Below is a small trained network, with its code and all its weights. Each question gives an input and a target symbol and asks what happens when units are switched off, that is, made to give their printed mean instead of their output.

import numpy as np


def w(rows, s, z=0):
    codes = np.array(rows[::2]) - 128.0
    scale = np.full(codes.shape[1], s)
    scale[-1] = z or s
    return codes * scale


def f(y):
    return np.maximum(y, 0)


def softmax(a):
    e = np.exp(a - a.max(-1, keepdims=True))
    return e / e.sum(-1, keepdims=True)


def log_softmax(a):
    a = a - a.max(-1, keepdims=True)
    return a - np.log(np.exp(a).sum(-1, keepdims=True))


def net(x, mask):
    ids = ['Πβημστφψω'.index(c) for c in x.split()]
    T = len(ids)
    res = E[ids] + P[:T]
    u = 0
    for l in range(2):
        q, k, v = (res @ M[l].T for M in (Q, K, V))
        z = softmax(np.where(np.tri(T) > 0, q @ k.T / 4**0.5, -1e9)) @ v
        res = res + np.where(mask[u], z, O[l][:, -1]) @ O[l][:, :-1]
        u += 1
        y = f(res @ A[l][:, :-1].T + A[l][:, -1])
        res = res + np.where(mask[u : u + 12], y, B[l][:, -1]) @ B[l][:, :-1]
        u += 12
    return log_softmax(res[-1] @ U[:, :-1].T + U[:, -1])


Q, K, V, O, A, B = {}, {}, {}, {}, {}, {}
E = w([
[103,152,187,114,84,126,136,92,112],'Π',
[116,48,101,110,93,217,84,66,100],'β',
[145,163,81,193,158,199,184,36,127],'η',
[87,138,88,127,191,204,139,184,185],'μ',
[146,134,152,80,170,42,77,131,108],'σ',
[102,252,140,143,169,140,144,182,78],'τ',
[228,164,103,189,54,104,78,118,246],'φ',
[103,127,150,72,99,167,40,144,56],'ψ',
[171,204,136,138,113,116,151,73,27],'ω',
],0.011)
P = w([
[3,181,152,170,101,138,105,111,155],'0',
[60,158,112,134,109,134,104,133,110],'1',
[74,134,124,150,141,122,103,126,104],'2',
[101,132,109,128,138,129,103,135,103],'3',
[112,125,118,121,149,133,104,130,107],'4',
[129,127,112,98,143,139,107,134,110],'5',
[142,126,110,87,142,142,111,135,111],'6',
[141,124,132,88,151,152,113,123,123],'7',
[143,120,152,93,162,152,116,110,137],'8',
[158,122,136,73,146,167,121,128,130],'9',
[155,124,161,83,157,170,122,113,144],'10',
[170,122,148,71,139,185,129,126,137],'11',
[175,125,155,69,136,191,126,125,141],'12',
],0.0059)
Q[0] = w([
[131,80,200,142,105,63,155,110,78],'0.h0',
[164,52,75,154,140,153,46,151,254],'0.h0',
[74,207,173,66,194,122,107,172,10],'0.h0',
[196,183,103,218,133,122,202,130,226],'0.h0',
],0.0071)
K[0] = w([
[202,78,151,170,27,111,138,107,126],'0.h0',
[82,23,68,92,206,208,136,166,205],'0.h0',
[135,254,206,133,109,36,47,217,92],'0.h0',
[200,212,37,155,228,159,247,66,154],'0.h0',
],0.0061)
V[0] = w([
[230,190,150,190,141,74,191,48,124],'0.h0',
[85,108,57,154,180,162,167,132,111],'0.h0',
[158,112,119,102,69,95,74,35,41],'0.h0',
[129,129,205,71,194,2,100,181,180],'0.h0',
],0.0057)
O[0] = w([
[87,58,114,48,100,164,64,153,157,107],'0.h0',
[182,115,236,108,129,131,94,140,68,122],'0.h0',
[143,152,61,134,156,149,95,176,193,255],'0.h0',
[131,128,61,110,104,92,185,2,156,12],'0.h0',
],0.0072,0.0013)
A[0] = w([
[125,169,189,187,162,201,123,206,71,221],'0.n0',
[79,172,44,201,133,158,139,130,207,140],'0.n1',
[96,141,105,124,147,119,102,238,212,146],'0.n2',
[134,91,168,117,166,69,100,204,120,128],'0.n3',
[185,155,110,144,103,141,76,126,179,119],'0.n4',
[202,139,95,112,112,134,81,131,163,122],'0.n5',
[38,75,154,68,12,138,117,76,98,168],'0.n6',
[105,130,204,112,159,194,139,115,93,252],'0.n7',
[126,151,141,77,184,59,110,97,155,199],'0.n8',
[44,135,74,153,117,165,119,102,185,201],'0.n9',
[140,113,112,71,188,63,114,117,135,230],'0.n10',
[176,152,97,255,80,129,165,69,125,155],'0.n11',
],0.006,0.0021)
B[0] = w([
[126,111,152,110,194,185,124,179,131,252],'0.n0',
[76,212,70,185,20,146,181,118,174,165],'0.n1',
[61,199,14,146,39,113,112,151,180,176],'0.n2',
[73,198,42,143,62,1,110,52,63,157],'0.n3',
[180,102,170,140,121,134,142,175,180,178],'0.n4',
[180,103,159,127,136,102,96,145,144,182],'0.n5',
[51,207,45,162,59,169,155,83,127,165],'0.n6',
[132,141,100,127,162,196,123,142,75,224],'0.n7',
[141,152,88,108,140,70,124,89,90,193],'0.n8',
[113,187,23,136,73,165,171,103,144,175],'0.n9',
[143,145,87,100,120,66,90,72,98,191],'0.n10',
[95,206,90,211,3,101,196,85,167,168],'0.n11',
],0.0068,0.0043)
Q[1] = w([
[12,152,104,84,129,154,110,74,3],'1.h0',
[39,156,100,188,55,107,123,128,123],'1.h0',
[216,66,116,67,214,111,84,95,163],'1.h0',
[33,85,127,92,89,99,126,84,85],'1.h0',
],0.0044)
K[1] = w([
[76,114,84,111,251,166,161,114,113],'1.h0',
[39,169,145,195,48,251,217,191,245],'1.h0',
[144,182,120,45,216,52,97,117,138],'1.h0',
[18,254,42,150,158,128,167,109,146],'1.h0',
],0.0054)
V[1] = w([
[128,177,50,125,188,111,101,133,121],'1.h0',
[169,158,89,56,126,67,89,104,135],'1.h0',
[120,143,103,120,146,91,88,113,57],'1.h0',
[224,113,108,60,153,3,74,80,96],'1.h0',
],0.0047)
O[1] = w([
[175,181,110,122,140,221,164,125,76,228],'1.h0',
[254,43,164,82,204,246,187,162,186,133],'1.h0',
[177,140,143,98,163,229,114,118,107,147],'1.h0',
[135,3,172,159,184,198,183,136,128,1],'1.h0',
],0.0048,0.0036)
A[1] = w([
[103,124,94,150,160,140,165,158,178,140],'1.n0',
[96,140,95,182,44,91,130,122,156,74],'1.n1',
[187,72,175,142,167,121,158,129,156,230],'1.n2',
[181,125,157,97,254,165,129,160,86,208],'1.n3',
[167,87,187,96,203,148,129,169,94,59],'1.n4',
[145,138,103,123,122,134,138,35,102,218],'1.n5',
[108,129,137,118,125,63,112,141,94,52],'1.n6',
[184,120,183,124,181,146,97,160,138,106],'1.n7',
[90,104,99,84,132,150,136,158,148,174],'1.n8',
[154,64,245,150,110,65,88,158,124,254],'1.n9',
[162,107,171,159,118,130,160,105,151,232],'1.n10',
[106,142,95,130,93,147,135,104,156,196],'1.n11',
],0.0088,0.0019)
B[1] = w([
[123,144,92,176,124,136,126,97,91,163],'1.n0',
[170,52,158,121,161,131,132,136,185,235],'1.n1',
[71,192,194,121,49,116,192,126,102,162],'1.n2',
[216,53,123,105,195,165,41,97,167,231],'1.n3',
[1,154,210,45,37,42,245,227,214,156],'1.n4',
[100,148,93,97,86,176,123,174,88,253],'1.n5',
[103,163,74,188,78,134,159,121,81,152],'1.n6',
[100,116,200,63,117,117,159,165,201,169],'1.n7',
[132,161,101,161,96,151,130,95,81,156],'1.n8',
[134,180,188,92,148,177,108,73,113,165],'1.n9',
[163,158,138,191,107,123,141,70,85,153],'1.n10',
[120,155,102,144,104,127,147,169,99,232],'1.n11',
],0.0087,0.0056)
U = w([
[33,232,81,139,14,134,171,145,37,193],'Π',
[254,81,70,196,252,186,2,8,101,166],'β',
[139,96,202,29,175,151,97,176,224,178],'η',
[139,148,209,176,104,96,192,33,131,97],'μ',
[84,109,149,143,127,95,184,137,137,16],'σ',
[76,109,141,144,128,100,171,112,148,3],'τ',
[153,78,104,194,105,75,177,184,175,89],'φ',
[80,103,147,139,123,97,168,118,143,22],'ψ',
[87,110,139,144,128,99,173,104,144,5],'ω',
],0.0059,0.0032)

Each question gives the input, a string of symbols that net reads in full, and the target symbol t.
The units are the heads (4 rows each of Q, K, V and O) and the neurons (one row each of A and B). Each row of codes is followed by its name. A weight is (code - 128) times the scale printed after its matrix; where a second scale follows, it is the last column's (O, A, B and U).
mask holds one flag per unit, layer by layer, with each layer's heads first. A switched-off unit (its flag False) gives its mean, the last column of its rows in O or B, instead of its output. The means were averaged over made-up inputs and are rounded, as every weight is.
A unit's drop is (log p(t) with every unit on - log p(t) with that unit switched off) / (log p(t) with every unit on - log p(t) with every unit switched off).
The circuit of an input: a set's keep is (log p(t) with only the set's units on - log p(t) with every unit switched off) / (log p(t) with every unit on - log p(t) with every unit switched off). Starting from the 12 units with the biggest drops (on a tie, the unit counted first), units are removed one at a time, each time the one whose removal leaves the highest keep (on an exact tie, the one counted first), for as long as the keep stays at least 0.8.
circuit, biggest first: the units of the circuit, biggest drop first
unit that matters most: the unit with the biggest drop
top k neurons: the k neurons with the biggest drops, biggest first
k most important neurons of layer l: the k neurons of layer l with the biggest drops, biggest first
input μ η μ τ σ Π φ σ μ, target η: top 3 neurons	(1.n4, 1.n3, 0.n11)
input σ ψ σ, target β: top 2 neurons	(1.n3, 0.n0)
input ψ η Π σ φ σ Π σ τ μ η σ φ, target η: circuit, biggest first	(0.h0, 1.n7, 0.n5)
input ψ τ φ Π Π σ η η β, target Π: circuit, biggest first	(0.n6, 1.n3)
input ω β β, target β: unit that matters most	0.h0
input η σ ω σ η Π ω φ τ σ φ η, target η: top 3 neurons	(1.n4, 1.n3, 0.n2)
input σ β β ψ β, target η: top 3 neurons	(0.n2, 1.n4, 0.n0)
input ψ φ σ ψ σ φ φ σ σ β, target Π: circuit, biggest first	(1.n3, 0.n6)
input Π β μ σ σ φ ω φ φ φ φ φ ω, target β: circuit, biggest first	(0.n2, 1.h0, 1.n3)
input Π σ τ τ σ Π Π ψ β φ σ ω τ, target η: circuit, biggest first	(1.n4, 1.h0, 0.n0, 1.n3)
input Π Π ω σ φ ω η Π φ φ ω σ, target β: 2 most important neurons of layer 0	(0.n3, 0.n11)
input φ σ σ σ, target η: circuit, biggest first	(1.h0, 1.n4, 1.n3, 0.n11)
input τ Π η σ φ η, target β: 3 most important neurons of layer 0	(0.n2, 0.n6, 0.n0)
input σ ψ ψ φ η σ σ β σ ψ, target η: 4 most important neurons of layer 0	(0.n2, 0.n11, 0.n1, 0.n3)
input ω τ μ μ Π ω η σ σ τ Π τ, target η: unit that matters most	0.n0
input ω η ψ σ Π Π η Π σ μ, target Π: top 2 neurons	(0.n2, 0.n1)
input ψ τ σ, target Π: 3 most important neurons of layer 1	(1.n6, 1.n3, 1.n5)
input τ η σ η, target β: top 2 neurons	(1.n3, 0.n5)
input β ω β σ φ φ ω τ φ Π β, target η: 2 most important neurons of layer 0	(0.n2, 0.n11)
input μ ω τ φ Π τ, target β: top neuron	(0.n0)
input β ψ σ ψ, target β: 2 most important neurons of layer 0	(0.n11, 0.n1)
input η η φ τ σ β Π μ β ψ μ σ τ, target β: top 2 neurons	(1.n3, 0.n5)
input η η σ μ τ μ σ η η σ ω μ, target η: top 3 neurons	(1.n4, 1.n3, 0.n0)
input ω σ σ β μ μ μ σ σ τ η, target Π: top 2 neurons	(0.n11, 0.n5)
input ψ Π σ, target Π: top 3 neurons	(0.n0, 0.n3, 1.n3)
input σ σ Π σ σ Π φ ω σ η, target Π: 2 most important neurons of layer 0	(0.n1, 0.n11)
input σ σ Π ω β ψ β φ η σ ω, target β: unit that matters most	1.h0
input ψ β ψ, target β: 2 most important neurons of layer 0	(0.n0, 0.n11)
input σ η ω η σ η ψ τ ω Π Π τ ω, target η: 2 most important neurons of layer 0	(0.n2, 0.n1)
input φ η τ τ τ η η τ μ μ η, target η: 2 most important neurons of layer 1	(1.n4, 1.n7)
